Below are the code and all the weights of a small trained network. Each question names an input and a class and asks about switching units off, where a switched-off unit gives its printed mean instead of its output.

import numpy as np


def w(rows, s, z=0):
    codes = np.array(rows[::2]) - 128.0
    scale = np.full(codes.shape[1], s)
    scale[-1] = z or s
    return codes * scale


def norm(h):
    return h / np.sqrt((h * h).mean(-1, keepdims=True) + 1e-5)


def f(y):
    return y / 2 * (1 + np.tanh(0.7978845608 * (y + 0.044715 * y**3)))


def log_softmax(a):
    a = a - a.max(-1, keepdims=True)
    return a - np.log(np.exp(a).sum(-1, keepdims=True))


def net(x, mask):
    res = np.array(x, float).reshape(1, 4) / 4 @ E
    u = 0
    for l in range(2):
        y = f(norm(res) @ A[l][:, :-1].T + A[l][:, -1])
        res = res + np.where(mask[u : u + 12], y, B[l][:, -1]) @ B[l][:, :-1]
        u += 12
    return log_softmax(norm(res)[-1] @ U[:, :-1].T + U[:, -1])


A, B = {}, {}
E = w([
[150,25,33,154,167,133,65,97,88,193],'x0',
[142,145,157,161,14,131,117,216,42,215],'x1',
[31,205,87,135,175,137,8,193,153,129],'x2',
[68,85,220,174,134,44,99,86,170,190],'x3',
],0.0015)
A[0] = w([
[176,40,63,167,153,144,40,58,102,177,92],'L0N0',
[113,159,160,140,10,190,122,206,52,217,105],'L0N1',
[32,182,61,111,143,141,53,178,132,131,97],'L0N2',
[83,88,239,194,156,22,109,74,214,235,100],'L0N3',
[148,140,99,122,122,97,112,147,151,133,3],'L0N4',
[145,127,160,142,141,138,154,121,104,132,6],'L0N5',
[218,26,180,162,101,154,254,66,72,71,101],'L0N6',
[80,75,104,45,196,195,122,66,246,64,100],'L0N7',
[93,103,139,117,124,178,141,124,132,139,126],'L0N8',
[196,33,71,136,171,136,52,112,78,176,80],'L0N9',
[44,179,102,172,181,182,27,195,118,92,86],'L0N10',
[227,187,49,34,144,203,139,229,105,88,89],'L0N11',
],0.0018,0.0058)
B[0] = w([
[58,147,140,112,141,133,240,210,146,129,117],'L0N0',
[181,131,144,151,253,44,95,138,112,63,169],'L0N1',
[211,116,157,63,85,121,169,77,170,189,134],'L0N2',
[82,132,96,119,60,216,87,80,53,38,194],'L0N3',
[109,35,201,66,164,213,34,203,173,86,7],'L0N4',
[165,40,233,58,197,230,4,196,141,113,9],'L0N5',
[171,170,131,9,81,120,103,83,201,218,156],'L0N6',
[200,164,169,184,158,35,78,188,49,128,136],'L0N7',
[142,140,139,130,132,138,124,121,120,137,124],'L0N8',
[45,139,167,104,143,149,216,182,150,136,95],'L0N9',
[227,119,160,86,85,140,147,64,184,188,129],'L0N10',
[50,81,179,181,77,145,25,61,99,87,122],'L0N11',
],0.0025,0.0014)
A[1] = w([
[182,138,79,67,131,242,113,171,96,64,73],'L1N0',
[119,103,125,109,222,127,129,87,191,55,60],'L1N1',
[76,181,112,89,155,154,33,184,186,159,71],'L1N2',
[78,187,100,133,115,97,172,154,109,105,157],'L1N3',
[91,161,222,93,114,158,155,180,181,76,66],'L1N4',
[134,123,137,150,67,151,156,180,78,172,84],'L1N5',
[36,59,219,156,101,124,81,91,159,137,2],'L1N6',
[113,174,92,118,101,85,152,80,135,143,179],'L1N7',
[98,126,102,80,102,251,122,158,101,80,79],'L1N8',
[92,1,87,113,185,192,117,171,139,190,24],'L1N9',
[141,117,173,159,83,133,99,219,88,164,29],'L1N10',
[126,171,205,100,110,134,144,158,138,73,89],'L1N11',
],0.0046,0.003)
B[1] = w([
[15,66,207,147,75,69,111,109,106,100,146],'L1N0',
[173,200,170,120,133,61,105,228,19,124,157],'L1N1',
[207,94,174,52,55,125,253,48,148,143,171],'L1N2',
[143,104,131,146,149,170,84,116,151,128,221],'L1N3',
[95,52,25,179,181,146,170,177,93,205,138],'L1N4',
[110,154,140,97,180,109,122,126,153,90,164],'L1N5',
[70,61,138,137,57,155,82,105,78,24,139],'L1N6',
[110,119,135,123,142,160,95,163,142,122,253],'L1N7',
[131,108,142,180,130,136,84,81,158,150,115],'L1N8',
[81,95,89,171,171,168,219,214,121,171,140],'L1N9',
[186,181,134,91,210,50,131,156,56,42,137],'L1N10',
[94,51,49,135,156,105,166,140,84,194,151],'L1N11',
],0.0053,0.0033)
U = w([
[205,235,167,129,227,21,78,212,26,66,154],'0',
[42,46,21,209,200,183,219,212,123,231,137],'1',
[15,50,203,179,23,133,33,49,93,27,88],'2',
[238,140,182,19,36,140,231,31,217,200,131],'3',
[169,184,117,197,190,244,13,122,234,132,6],'4',
],0.011,0.0021)

Each question gives the input, the list of numbers given to net, and the class t.
The units are the neurons (one row each of A and B). Each row of codes is followed by its name. A weight is (code - 128) times the scale printed after its matrix; where a second scale follows, it is the last column's (A, B and U).
mask holds one flag per neuron, layer by layer. A switched-off neuron (its flag False) gives its mean, the last column of its row in B, instead of its output. The means were averaged over made-up inputs and are rounded, as every weight is.
A unit's drop is (log p(t) with every unit on - log p(t) with that unit switched off) / (log p(t) with every unit on - log p(t) with every unit switched off).
The circuit of an input: a set's keep is (log p(t) with only the set's units on - log p(t) with every unit switched off) / (log p(t) with every unit on - log p(t) with every unit switched off). Starting from the 12 units with the biggest drops (on a tie, the unit counted first), units are removed one at a time, each time the one whose removal leaves the highest keep (on an exact tie, the one counted first), for as long as the keep stays at least 0.8.
circuit, biggest first: the units of the circuit, biggest drop first
k most important neurons: the k neurons with the biggest drops, biggest first
top k neurons in layer l: the k neurons of layer l with the biggest drops, biggest first
drop when u is switched off: that unit's drop, to one decimal
input [4,-2,-8,8], class 2: 4 most important neurons -> [L1N6 L1N2 L0N3 L0N2]
input [-5,-5,-3,-6], class 2: top 3 neurons in layer 0 -> [L0N1 L0N0 L0N9]
input [-4,-8,4,-5], class 0: circuit, biggest first -> [L1N1]
input [0,-5,1,-5], class 0: 2 most important neurons -> [L1N1 L0N3]
input [7,7,-6,3], class 0: circuit, biggest first -> [L1N10 L1N5]
input [-7,5,-7,-4], class 1: circuit, biggest first -> [L1N11 L1N2]
input [-2,-6,-4,8], class 2: 2 most important neurons -> [L1N6 L0N1]
input [-5,1,-5,-6], class 2: top 2 neurons in layer 1 -> [L1N0 L1N2]
input [-4,-1,8,-6], class 3: 2 most important neurons -> [L1N2 L0N3]
input [-7,-5,8,-2], class 3: top 2 neurons in layer 1 -> [L1N2 L1N9]
input [-8,-1,7,-6], class 1: 2 most important neurons -> [L1N4 L1N11]
input [-8,-6,5,1], class 1: top 2 neurons in layer 1 -> [L1N4 L1N11]
input [-3,-2,8,-3], class 3: drop when L1N2 is switched off -> 0.6
input [2,3,7,5], class 3: drop when L1N10 is switched off -> 0.0
input [-7,-8,-5,4], class 0: drop when L1N1 is switched off -> 1.5
input [-1,0,6,-7], class 2: drop when L1N0 is switched off -> 0.9
input [1,-2,-5,-7], class 2: circuit, biggest first -> [L1N0]
input [3,-3,-7,8], class 2: top 2 neurons in layer 1 -> [L1N6 L1N2]
